Here is a tiny trained network, its code and every weight. The questions are about switching its units off for an input and a class, where a switched-off unit gives its printed mean instead of its output.

import numpy as np


def w(rows, s, z=0):
    codes = np.array(rows[::2]) - 128.0
    scale = np.full(codes.shape[1], s)
    scale[-1] = z or s
    return codes * scale


def norm(h):
    return h / np.sqrt((h * h).mean(-1, keepdims=True) + 1e-5)


def f(y):
    return np.maximum(y, 0)


def log_softmax(a):
    a = a - a.max(-1, keepdims=True)
    return a - np.log(np.exp(a).sum(-1, keepdims=True))


def net(x, mask):
    res = np.array(x, float).reshape(1, 3) / 4 @ E
    u = 0
    for l in range(4):
        y = f(norm(res) @ A[l][:, :-1].T + A[l][:, -1])
        res = res + np.where(mask[u : u + 6], y, B[l][:, -1]) @ B[l][:, :-1]
        u += 6
    return log_softmax(norm(res)[-1] @ U[:, :-1].T + U[:, -1])


A, B = {}, {}
E = w([
[124,42,152],'x0',
[251,120,39],'x1',
[164,138,193],'x2',
],0.0028)
A[0] = w([
[123,188,151,18],'0.n0',
[78,201,131,170],'0.n1',
[105,105,107,99],'0.n2',
[130,254,128,7],'0.n3',
[202,148,239,92],'0.n4',
[86,142,188,84],'0.n5',
],0.0073,0.0016)
B[0] = w([
[152,116,122,170],'0.n0',
[125,150,152,255],'0.n1',
[70,155,118,157],'0.n2',
[68,1,128,236],'0.n3',
[68,119,37,252],'0.n4',
[143,143,147,228],'0.n5',
],0.0088,0.0024)
A[1] = w([
[52,119,121,138],'1.n0',
[139,120,52,118],'1.n1',
[72,177,47,102],'1.n2',
[254,134,122,87],'1.n3',
[79,197,124,253],'1.n4',
[35,173,102,97],'1.n5',
],0.0074,0.0016)
B[1] = w([
[100,29,123,254],'1.n0',
[138,105,202,237],'1.n1',
[158,33,147,214],'1.n2',
[106,168,108,191],'1.n3',
[172,123,2,206],'1.n4',
[122,104,105,239],'1.n5',
],0.0064,0.0038)
A[2] = w([
[68,125,139,98],'2.n0',
[169,179,56,250],'2.n1',
[158,119,137,170],'2.n2',
[115,148,131,27],'2.n3',
[148,144,253,169],'2.n4',
[122,107,124,49],'2.n5',
],0.011,0.0013)
B[2] = w([
[178,186,226,252],'2.n0',
[168,166,255,238],'2.n1',
[69,57,135,201],'2.n2',
[230,86,160,128],'2.n3',
[20,125,3,139],'2.n4',
[101,158,113,224],'2.n5',
],0.0061,0.0023)
A[3] = w([
[71,67,166,8],'3.n0',
[137,139,170,2],'3.n1',
[88,165,128,16],'3.n2',
[85,251,254,136],'3.n3',
[41,152,55,199],'3.n4',
[27,194,134,198],'3.n5',
],0.0075,0.0012)
B[3] = w([
[143,184,191,253],'3.n0',
[134,254,165,142],'3.n1',
[136,138,142,132],'3.n2',
[145,152,14,182],'3.n3',
[208,132,33,187],'3.n4',
[173,167,203,164],'3.n5',
],0.0076,0.0047)
U = w([
[132,67,97,215],'0',
[106,84,208,140],'1',
[189,254,132,170],'2',
[112,129,59,1],'3',
],0.0092,0.0045)

Each question gives the input, the list of numbers given to net, and the class t.
The units are the neurons (one row each of A and B). Each row of codes is followed by its name. A weight is (code - 128) times the scale printed after its matrix; where a second scale follows, it is the last column's (A, B and U).
mask holds one flag per neuron, layer by layer. A switched-off neuron (its flag False) gives its mean, the last column of its row in B, instead of its output. The means were averaged over made-up inputs and are rounded, as every weight is.
A unit's drop is (log p(t) with every unit on - log p(t) with that unit switched off) / (log p(t) with every unit on - log p(t) with every unit switched off).
The circuit of an input: a set's keep is (log p(t) with only the set's units on - log p(t) with every unit switched off) / (log p(t) with every unit on - log p(t) with every unit switched off). Starting from the 12 units with the biggest drops (on a tie, the unit counted first), units are removed one at a time, each time the one whose removal leaves the highest keep (on an exact tie, the one counted first), for as long as the keep stays at least 0.8.
units of the circuit, in order: the units of the circuit, biggest drop first
most important unit: the unit with the biggest drop
top k neurons: the k neurons with the biggest drops, biggest first
top k neurons in layer l: the k neurons of layer l with the biggest drops, biggest first
input [-1,-3,0], class 3: top 2 neurons in layer 3	[3.n3; 3.n0]
input [-8,0,-6], class 1: units of the circuit, in order	[0.n3; 0.n4]
input [1,5,-1], class 2: top 2 neurons	[0.n4; 0.n3]
input [5,5,-3], class 1: units of the circuit, in order	[1.n4; 3.n4; 3.n3]
input [-6,5,2], class 1: units of the circuit, in order	[0.n3; 3.n4; 1.n4]
input [-6,-1,2], class 1: units of the circuit, in order	[0.n3; 3.n0]
input [-8,2,6], class 1: units of the circuit, in order	[0.n3]
input [-6,-7,0], class 2: top 2 neurons in layer 2	[2.n0; 2.n2]
input [1,-3,2], class 3: units of the circuit, in order	[0.n4; 1.n4; 0.n3]
input [4,-5,-4], class 2: top 2 neurons	[1.n2; 0.n4]
input [-7,1,-3], class 1: top 3 neurons	[0.n3; 1.n4; 0.n4]
input [6,8,2], class 2: top 2 neurons	[0.n3; 1.n0]
input [3,-8,5], class 2: units of the circuit, in order	[0.n3; 3.n3; 2.n0]
input [-5,-6,-3], class 2: units of the circuit, in order	[3.n4; 3.n0]
input [-4,-8,-7], class 2: top neuron in layer 2	[2.n0]
input [1,-6,7], class 0: top 2 neurons in layer 0	[0.n4; 0.n3]
input [4,6,3], class 2: top 3 neurons	[0.n3; 1.n0; 2.n1]
input [-2,6,-5], class 2: top 3 neurons	[0.n3; 1.n0; 2.n1]
input [-5,-2,-3], class 1: top 2 neurons	[0.n3; 0.n4]
input [-4,-6,3], class 2: most important unit	1.n2
input [3,-5,8], class 0: top 4 neurons	[0.n4; 1.n4; 0.n3; 1.n0]
input [-5,2,3], class 1: top 2 neurons in layer 3	[3.n3; 3.n0]
input [-6,-2,7], class 0: top 2 neurons	[0.n4; 2.n1]
input [-8,-5,8], class 0: top 2 neurons in layer 3	[3.n4; 3.n1]
input [-5,-3,5], class 0: top 2 neurons in layer 1	[1.n1; 1.n0]
